Below is a small trained network, with its code and all its weights. Each question gives an input and a class and asks what happens when units are switched off, that is, made to give their printed mean instead of their output.

import numpy as np


def w(rows, s, z=0):
    codes = np.array(rows[::2]) - 128.0
    scale = np.full(codes.shape[1], s)
    scale[-1] = z or s
    return codes * scale


def f(y):
    return y / 2 * (1 + np.tanh(0.7978845608 * (y + 0.044715 * y**3)))


def log_softmax(a):
    a = a - a.max(-1, keepdims=True)
    return a - np.log(np.exp(a).sum(-1, keepdims=True))


def net(x, mask):
    res = np.array(x, float).reshape(1, 4) / 4 @ E
    y = f(res @ A[0][:, :-1].T + A[0][:, -1])
    res = res + np.where(mask, y, B[0][:, -1]) @ B[0][:, :-1]
    return log_softmax(res[-1] @ U[:, :-1].T + U[:, -1])


A, B = {}, {}
E = w([
[197,111,188,219,34,6,146,29,251],'x0',
[207,204,43,145,177,157,165,198,244],'x1',
[150,130,83,87,159,134,139,91,122],'x2',
[229,28,114,146,36,254,92,69,115],'x3',
],0.0068)
A[0] = w([
[196,91,164,75,128,86,157,59,164,166],'N0',
[150,134,90,157,100,92,132,69,165,8],'N1',
[142,108,91,173,187,180,164,195,185,87],'N2',
[207,76,126,138,149,240,132,102,150,32],'N3',
[91,103,212,97,103,129,104,57,35,157],'N4',
[105,155,140,72,176,76,171,100,147,16],'N5',
[123,109,116,50,212,255,105,150,105,126],'N6',
[193,58,90,135,80,152,74,154,92,71],'N7',
[182,174,116,148,103,158,188,138,183,216],'N8',
[213,37,123,117,60,195,104,72,138,164],'N9',
[54,97,138,89,89,139,166,20,106,29],'N10',
[131,140,157,45,145,77,119,144,153,60],'N11',
[156,148,134,171,153,180,179,169,185,35],'N12',
[145,123,113,118,50,97,179,104,186,38],'N13',
[193,83,111,138,125,156,7,135,142,4],'N14',
[209,179,46,94,123,168,152,139,166,154],'N15',
[90,96,105,86,136,198,121,189,133,35],'N16',
],0.0084,0.004)
B[0] = w([
[107,162,131,185,73,203,144,59,186,194],'N0',
[48,105,173,145,204,225,102,120,153,161],'N1',
[177,46,106,70,46,145,69,160,185,181],'N2',
[122,120,105,156,198,39,162,200,167,197],'N3',
[215,110,88,69,83,73,134,125,100,214],'N4',
[159,124,125,226,201,90,127,162,174,152],'N5',
[69,151,156,178,99,239,173,50,189,244],'N6',
[157,129,152,147,194,42,146,177,160,185],'N7',
[135,167,149,8,68,152,106,100,111,209],'N8',
[136,133,173,182,114,71,192,197,175,254],'N9',
[176,65,17,115,82,110,47,138,85,160],'N10',
[90,129,154,132,140,88,90,213,197,138],'N11',
[162,67,38,116,150,28,57,40,47,159],'N12',
[114,97,175,148,108,189,2,16,109,171],'N13',
[82,122,70,173,196,51,88,183,151,158],'N14',
[158,154,105,61,110,117,99,159,83,215],'N15',
[44,92,145,179,69,168,58,17,139,173],'N16',
],0.0074,0.0096)
U = w([
[95,100,135,193,99,217,90,1,137,54],'0',
[213,45,17,47,87,115,27,100,57,1],'1',
[136,131,86,213,240,69,160,185,153,46],'2',
[172,166,132,114,62,165,188,104,105,251],'3',
],0.0071,0.0044)

Each question gives the input, the list of numbers given to net, and the class t.
The units are the neurons (one row each of A and B). Each row of codes is followed by its name. A weight is (code - 128) times the scale printed after its matrix; where a second scale follows, it is the last column's (A, B and U).
mask holds one flag per neuron, in row order. A switched-off neuron (its flag False) gives its mean, the last column of its row in B, instead of its output. The means were averaged over made-up inputs and are rounded, as every weight is.
A unit's drop is (log p(t) with every unit on - log p(t) with that unit switched off) / (log p(t) with every unit on - log p(t) with every unit switched off).
The circuit of an input: a set's keep is (log p(t) with only the set's units on - log p(t) with every unit switched off) / (log p(t) with every unit on - log p(t) with every unit switched off). Starting from the 12 units with the biggest drops (on a tie, the unit counted first), units are removed one at a time, each time the one whose removal leaves the highest keep (on an exact tie, the one counted first), for as long as the keep stays at least 0.8.
circuit, biggest first: the units of the circuit, biggest drop first
most important unit: the unit with the biggest drop
top k neurons: the k neurons with the biggest drops, biggest first
drop when u is switched off: that unit's drop, to one decimal
input [-8,3,-8,3], class 0: most important unit -> N6
input [-5,-6,8,8], class 2: circuit, biggest first -> [N9; N3]
input [4,3,4,7], class 2: circuit, biggest first -> [N3; N9]
input [7,-1,-7,-5], class 0: circuit, biggest first -> [N13; N9]
input [-7,-4,0,5], class 0: top 2 neurons -> [N6; N16]
input [4,3,4,-3], class 0: circuit, biggest first -> [N4; N9]
input [1,4,-2,0], class 1: circuit, biggest first -> [N6; N9]
input [8,-1,-5,-8], class 0: top 3 neurons -> [N13; N9; N3]
input [6,5,5,-3], class 0: circuit, biggest first -> [N13; N0]
input [5,-6,1,3], class 1: top 4 neurons -> [N10; N4; N6; N16]
input [-7,-4,1,-4], class 0: top 2 neurons -> [N6; N16]
input [6,6,-5,-1], class 0: top 3 neurons -> [N13; N4; N1]
input [5,-8,-4,-7], class 1: top 2 neurons -> [N4; N10]
input [-1,3,4,4], class 2: most important unit -> N3
input [-4,8,-7,5], class 1: top 2 neurons -> [N12; N2]
input [-1,0,3,3], class 2: top 2 neurons -> [N8; N13]
input [1,-4,2,0], class 1: top 4 neurons -> [N6; N4; N10; N9]
input [6,0,-1,-3], class 0: drop when N9 is switched off -> 0.1
input [1,2,3,4], class 2: drop when N9 is switched off -> 0.2
input [-1,-7,2,-4], class 1: drop when N4 is switched off -> 0.1
input [-3,-8,-8,0], class 1: top neuron -> [N4]
input [-7,2,2,0], class 0: drop when N6 is switched off -> 0.2
